Below is a small trained network, with its code and all its weights. Each question gives an input and a class and asks what happens when units are switched off, that is, made to give their printed mean instead of their output.

import numpy as np


def w(rows, s, z=0):
    codes = np.array(rows[::2]) - 128.0
    scale = np.full(codes.shape[1], s)
    scale[-1] = z or s
    return codes * scale


def f(y):
    return y / 2 * (1 + np.tanh(0.7978845608 * (y + 0.044715 * y**3)))


def log_softmax(a):
    a = a - a.max(-1, keepdims=True)
    return a - np.log(np.exp(a).sum(-1, keepdims=True))


def net(x, mask):
    res = np.array(x, float).reshape(1, 8) / 4 @ E
    y = f(res @ A[0][:, :-1].T + A[0][:, -1])
    res = res + np.where(mask, y, B[0][:, -1]) @ B[0][:, :-1]
    return log_softmax(res[-1] @ U[:, :-1].T + U[:, -1])


A, B = {}, {}
E = w([
[202,99,147,48,2],'x0',
[177,138,176,100,191],'x1',
[170,209,125,91,200],'x2',
[111,229,153,239,84],'x3',
[103,183,141,161,111],'x4',
[126,22,4,140,127],'x5',
[105,134,135,238,67],'x6',
[11,43,180,71,219],'x7',
],0.0068)
A[0] = w([
[127,68,106,132,161,204],'n0',
[123,9,51,153,166,253],'n1',
[161,141,82,122,81,146],'n2',
[71,68,113,110,137,98],'n3',
[72,74,92,86,142,83],'n4',
[86,177,41,116,121,146],'n5',
[148,87,75,161,166,78],'n6',
[101,70,113,102,153,139],'n7',
[120,138,73,62,119,43],'n8',
[119,173,165,73,132,78],'n9',
[144,152,73,127,175,100],'n10',
[127,116,127,113,125,95],'n11',
[107,156,166,143,118,121],'n12',
[105,156,169,73,124,88],'n13',
[117,159,195,69,126,161],'n14',
[123,58,140,82,123,187],'n15',
[138,123,151,105,138,42],'n16',
[129,149,81,137,231,142],'n17',
[154,69,135,142,163,182],'n18',
[126,154,96,123,161,31],'n19',
],0.014,0.0056)
B[0] = w([
[9,110,154,42,143,189],'n0',
[44,110,88,16,72,254],'n1',
[248,122,35,151,96,173],'n2',
[23,111,136,153,119,183],'n3',
[25,107,106,95,75,185],'n4',
[103,129,88,121,168,162],'n5',
[157,195,106,89,209,160],'n6',
[19,37,88,106,93,185],'n7',
[108,174,57,132,118,143],'n8',
[221,116,148,152,183,154],'n9',
[171,244,5,145,84,153],'n10',
[160,180,146,159,163,128],'n11',
[154,164,115,232,147,156],'n12',
[221,89,160,132,187,152],'n13',
[254,142,82,107,161,178],'n14',
[145,156,81,96,200,194],'n15',
[110,172,211,120,195,127],'n16',
[226,183,40,97,30,197],'n17',
[10,134,83,32,164,169],'n18',
[184,225,175,248,131,131],'n19',
],0.0061,0.014)
U = w([
[104,115,133,45,119,210],'0',
[223,127,217,1,177,149],'1',
[229,212,98,130,74,219],'2',
[80,182,181,171,163,1],'3',
],0.0084,0.0062)

Each question gives the input, the list of numbers given to net, and the class t.
The units are the neurons (one row each of A and B). Each row of codes is followed by its name. A weight is (code - 128) times the scale printed after its matrix; where a second scale follows, it is the last column's (A, B and U).
mask holds one flag per neuron, in row order. A switched-off neuron (its flag False) gives its mean, the last column of its row in B, instead of its output. The means were averaged over made-up inputs and are rounded, as every weight is.
A unit's drop is (log p(t) with every unit on - log p(t) with that unit switched off) / (log p(t) with every unit on - log p(t) with every unit switched off).
The circuit of an input: a set's keep is (log p(t) with only the set's units on - log p(t) with every unit switched off) / (log p(t) with every unit on - log p(t) with every unit switched off). Starting from the 12 units with the biggest drops (on a tie, the unit counted first), units are removed one at a time, each time the one whose removal leaves the highest keep (on an exact tie, the one counted first), for as long as the keep stays at least 0.8.
units of the circuit, in order: the units of the circuit, biggest drop first
unit that matters most: the unit with the biggest drop
top k neurons: the k neurons with the biggest drops, biggest first
drop when u is switched off: that unit's drop, to one decimal
input [-5,-7,-6,-6,5,-7,-5,-1], class 1: unit that matters most	n1
input [4,-2,-3,-1,4,-5,1,-1], class 2: units of the circuit, in order	n0; n1
input [-5,-5,-3,7,6,0,5,-2], class 3: top 4 neurons	n17; n14; n10; n2
input [-7,3,3,0,-4,-3,7,2], class 2: units of the circuit, in order	n17; n1
input [-6,7,-7,4,4,-5,-3,6], class 1: units of the circuit, in order	n14; n13; n4
input [-4,3,1,-8,-7,-6,-8,8], class 0: top 2 neurons	n7; n4
input [7,5,5,4,7,-6,4,6], class 1: top 2 neurons	n13; n17
input [-2,-8,2,-3,4,-4,-3,-1], class 2: drop when n17 is switched off	-0.1
input [8,-6,-7,6,-7,3,-8,-3], class 2: drop when n17 is switched off	-0.1
input [-2,-8,6,3,-5,-1,7,3], class 3: drop when n1 is switched off	0.2
input [1,-5,6,4,-8,-3,2,5], class 1: drop when n2 is switched off	0.1
